Below are the code and all the weights of a small trained network. Each question names an input and a class and asks about switching units off, where a switched-off unit gives its printed mean instead of its output.

import numpy as np


def w(rows, s, z=0):
    codes = np.array(rows[::2]) - 128.0
    scale = np.full(codes.shape[1], s)
    scale[-1] = z or s
    return codes * scale


def norm(h):
    return h / np.sqrt((h * h).mean(-1, keepdims=True) + 1e-5)


def f(y):
    return y / 2 * (1 + np.tanh(0.7978845608 * (y + 0.044715 * y**3)))


def log_softmax(a):
    a = a - a.max(-1, keepdims=True)
    return a - np.log(np.exp(a).sum(-1, keepdims=True))


def net(x, mask):
    res = np.array(x, float).reshape(1, 3) / 4 @ E
    u = 0
    for l in range(3):
        y = f(norm(res) @ A[l][:, :-1].T + A[l][:, -1])
        res = res + np.where(mask[u : u + 9], y, B[l][:, -1]) @ B[l][:, :-1]
        u += 9
    return log_softmax(norm(res)[-1] @ U[:, :-1].T + U[:, -1])


A, B = {}, {}
E = w([
[191,169,184,80,96,166,163,95,109,158,39],'x0',
[161,133,171,246,163,214,136,106,132,86,180],'x1',
[118,144,179,83,164,120,87,118,40,154,158],'x2',
],0.011)
A[0] = w([
[124,132,75,224,129,121,129,135,207,128,138,2],'L0N0',
[95,125,136,230,153,132,92,134,97,121,239,90],'L0N1',
[131,118,137,155,107,131,135,127,107,128,167,79],'L0N2',
[91,123,119,144,131,117,104,134,118,122,171,68],'L0N3',
[110,121,137,136,115,151,104,133,150,135,134,19],'L0N4',
[72,114,60,86,137,15,110,136,126,136,203,210],'L0N5',
[117,116,71,218,122,120,143,131,197,115,142,14],'L0N6',
[118,128,118,121,133,112,123,137,122,122,143,88],'L0N7',
[129,113,148,252,146,162,118,135,102,123,211,76],'L0N8',
],0.017,0.0042)
B[0] = w([
[164,66,126,181,82,106,180,135,197,61,120,200],'L0N0',
[206,99,94,165,198,135,234,75,14,159,160,224],'L0N1',
[102,161,111,149,143,154,107,107,121,135,137,142],'L0N2',
[138,63,145,118,126,109,171,127,70,126,159,161],'L0N3',
[78,201,4,112,152,167,164,136,187,95,114,125],'L0N4',
[102,93,75,57,163,91,67,180,58,124,169,252],'L0N5',
[156,77,117,169,74,124,218,129,195,119,115,203],'L0N6',
[183,156,23,123,121,121,133,124,126,132,87,137],'L0N7',
[53,214,175,124,133,120,12,129,173,89,106,226],'L0N8',
],0.018,0.019)
A[1] = w([
[95,191,138,177,143,186,57,139,172,98,151,76],'L1N0',
[119,153,179,150,132,131,159,77,138,179,105,175],'L1N1',
[60,162,102,100,155,78,155,90,149,169,139,164],'L1N2',
[6,134,73,54,120,85,49,155,181,133,129,5],'L1N3',
[119,175,173,133,144,162,161,60,150,168,98,248],'L1N4',
[103,146,92,150,90,166,191,133,187,83,158,181],'L1N5',
[144,78,133,223,84,131,166,128,231,134,131,29],'L1N6',
[196,103,179,66,71,161,96,183,102,155,103,222],'L1N7',
[121,108,150,98,126,176,147,133,126,139,97,125],'L1N8',
],0.021,0.0011)
B[1] = w([
[95,151,150,167,145,128,73,79,103,125,112,172],'L1N0',
[123,147,113,106,140,135,134,93,159,169,92,187],'L1N1',
[110,105,133,140,122,136,94,169,138,109,145,153],'L1N2',
[92,204,201,145,62,71,83,151,149,91,109,237],'L1N3',
[128,156,98,106,160,164,110,105,171,149,84,201],'L1N4',
[136,73,184,118,89,142,159,115,111,108,110,202],'L1N5',
[111,68,175,118,104,125,177,105,117,5,81,254],'L1N6',
[163,134,71,74,96,128,127,169,157,117,105,233],'L1N7',
[164,90,124,110,158,105,139,124,97,136,136,155],'L1N8',
],0.025,0.017)
A[2] = w([
[83,107,23,136,131,113,173,132,191,120,123,29],'L2N0',
[132,116,190,124,76,200,39,121,139,99,115,149],'L2N1',
[123,206,218,204,110,163,154,75,178,218,145,13],'L2N2',
[163,105,183,235,66,147,252,120,226,76,151,151],'L2N3',
[82,171,166,179,97,62,173,143,146,177,72,58],'L2N4',
[211,57,100,91,105,217,160,135,162,203,150,71],'L2N5',
[121,62,146,153,163,195,137,182,53,245,254,178],'L2N6',
[158,159,125,187,141,169,156,116,141,158,137,7],'L2N7',
[54,30,177,76,90,92,103,180,163,151,224,58],'L2N8',
],0.016,0.0022)
B[2] = w([
[137,52,178,100,148,136,93,143,99,220,144,159],'L2N0',
[168,179,107,195,156,155,191,136,54,116,146,183],'L2N1',
[115,126,167,171,168,220,65,146,183,183,129,157],'L2N2',
[75,64,215,89,57,147,178,76,197,110,102,247],'L2N3',
[78,83,125,30,194,152,121,139,27,93,179,150],'L2N4',
[92,125,155,98,168,205,195,127,169,148,216,168],'L2N5',
[52,156,19,135,111,76,250,66,150,132,206,156],'L2N6',
[31,152,127,78,20,139,66,117,135,111,125,136],'L2N7',
[224,216,178,226,101,208,145,151,147,178,113,200],'L2N8',
],0.016)
U = w([
[108,190,143,128,36,12,74,254,117,109,136,161],'0',
[165,35,153,235,104,113,143,176,143,195,172,3],'1',
[59,199,163,216,215,193,66,20,145,155,73,117],'2',
[89,88,28,185,196,50,203,103,18,145,238,116],'3',
[168,120,61,29,145,154,165,146,224,200,64,136],'4',
[95,1,224,195,65,120,240,77,173,29,85,211],'5',
],0.0097,0.0044)

Each question gives the input, the list of numbers given to net, and the class t.
The units are the neurons (one row each of A and B). Each row of codes is followed by its name. A weight is (code - 128) times the scale printed after its matrix; where a second scale follows, it is the last column's (A, B and U).
mask holds one flag per neuron, layer by layer. A switched-off neuron (its flag False) gives its mean, the last column of its row in B, instead of its output. The means were averaged over made-up inputs and are rounded, as every weight is.
A unit's drop is (log p(t) with every unit on - log p(t) with that unit switched off) / (log p(t) with every unit on - log p(t) with every unit switched off).
The circuit of an input: a set's keep is (log p(t) with only the set's units on - log p(t) with every unit switched off) / (log p(t) with every unit on - log p(t) with every unit switched off). Starting from the 12 units with the biggest drops (on a tie, the unit counted first), units are removed one at a time, each time the one whose removal leaves the highest keep (on an exact tie, the one counted first), for as long as the keep stays at least 0.8.
circuit, biggest first: the units of the circuit, biggest drop first
top k neurons: the k neurons with the biggest drops, biggest first
top k neurons in layer l: the k neurons of layer l with the biggest drops, biggest first
drop when u is switched off: that unit's drop, to one decimal
input [3,1,8], class 4: top 4 neurons	[L0N8, L0N5, L0N0, L0N1]
input [-7,1,6], class 3: circuit, biggest first	[L0N1]
input [-1,4,6], class 2: top 2 neurons in layer 0	[L0N5, L0N8]
input [1,-1,-1], class 4: top 2 neurons in layer 0	[L0N0, L0N5]
input [-2,3,5], class 3: top 2 neurons	[L0N1, L1N3]
input [7,-5,-4], class 4: top 4 neurons	[L0N5, L0N0, L0N8, L0N6]
input [-6,7,3], class 2: top 3 neurons	[L0N8, L0N5, L1N6]
input [7,-8,4], class 0: top 3 neurons	[L0N1, L0N6, L0N0]
input [6,1,4], class 4: top 3 neurons	[L0N8, L0N5, L0N0]
input [4,0,-1], class 4: top 4 neurons	[L0N0, L0N8, L0N5, L0N6]
input [-7,-5,5], class 3: top 2 neurons in layer 0	[L0N8, L0N3]
input [8,3,3], class 4: top 3 neurons	[L0N8, L0N0, L0N6]
input [8,0,7], class 4: top 2 neurons	[L0N8, L0N5]
input [-1,6,2], class 2: circuit, biggest first	[L0N8]
input [-8,-8,-7], class 0: top 2 neurons in layer 0	[L0N5, L0N1]
input [-8,-5,1], class 3: top 2 neurons in layer 0	[L0N8, L0N3]
input [4,-3,6], class 4: top 2 neurons	[L0N5, L0N8]
input [-6,8,4], class 2: drop when L0N5 is switched off	0.6
input [7,1,7], class 4: drop when L0N8 is switched off	0.8
input [-5,3,5], class 3: circuit, biggest first	[L0N1]
input [3,-5,-2], class 0: drop when L0N1 is switched off	1.2
input [-7,6,6], class 3: drop when L0N1 is switched off	0.6
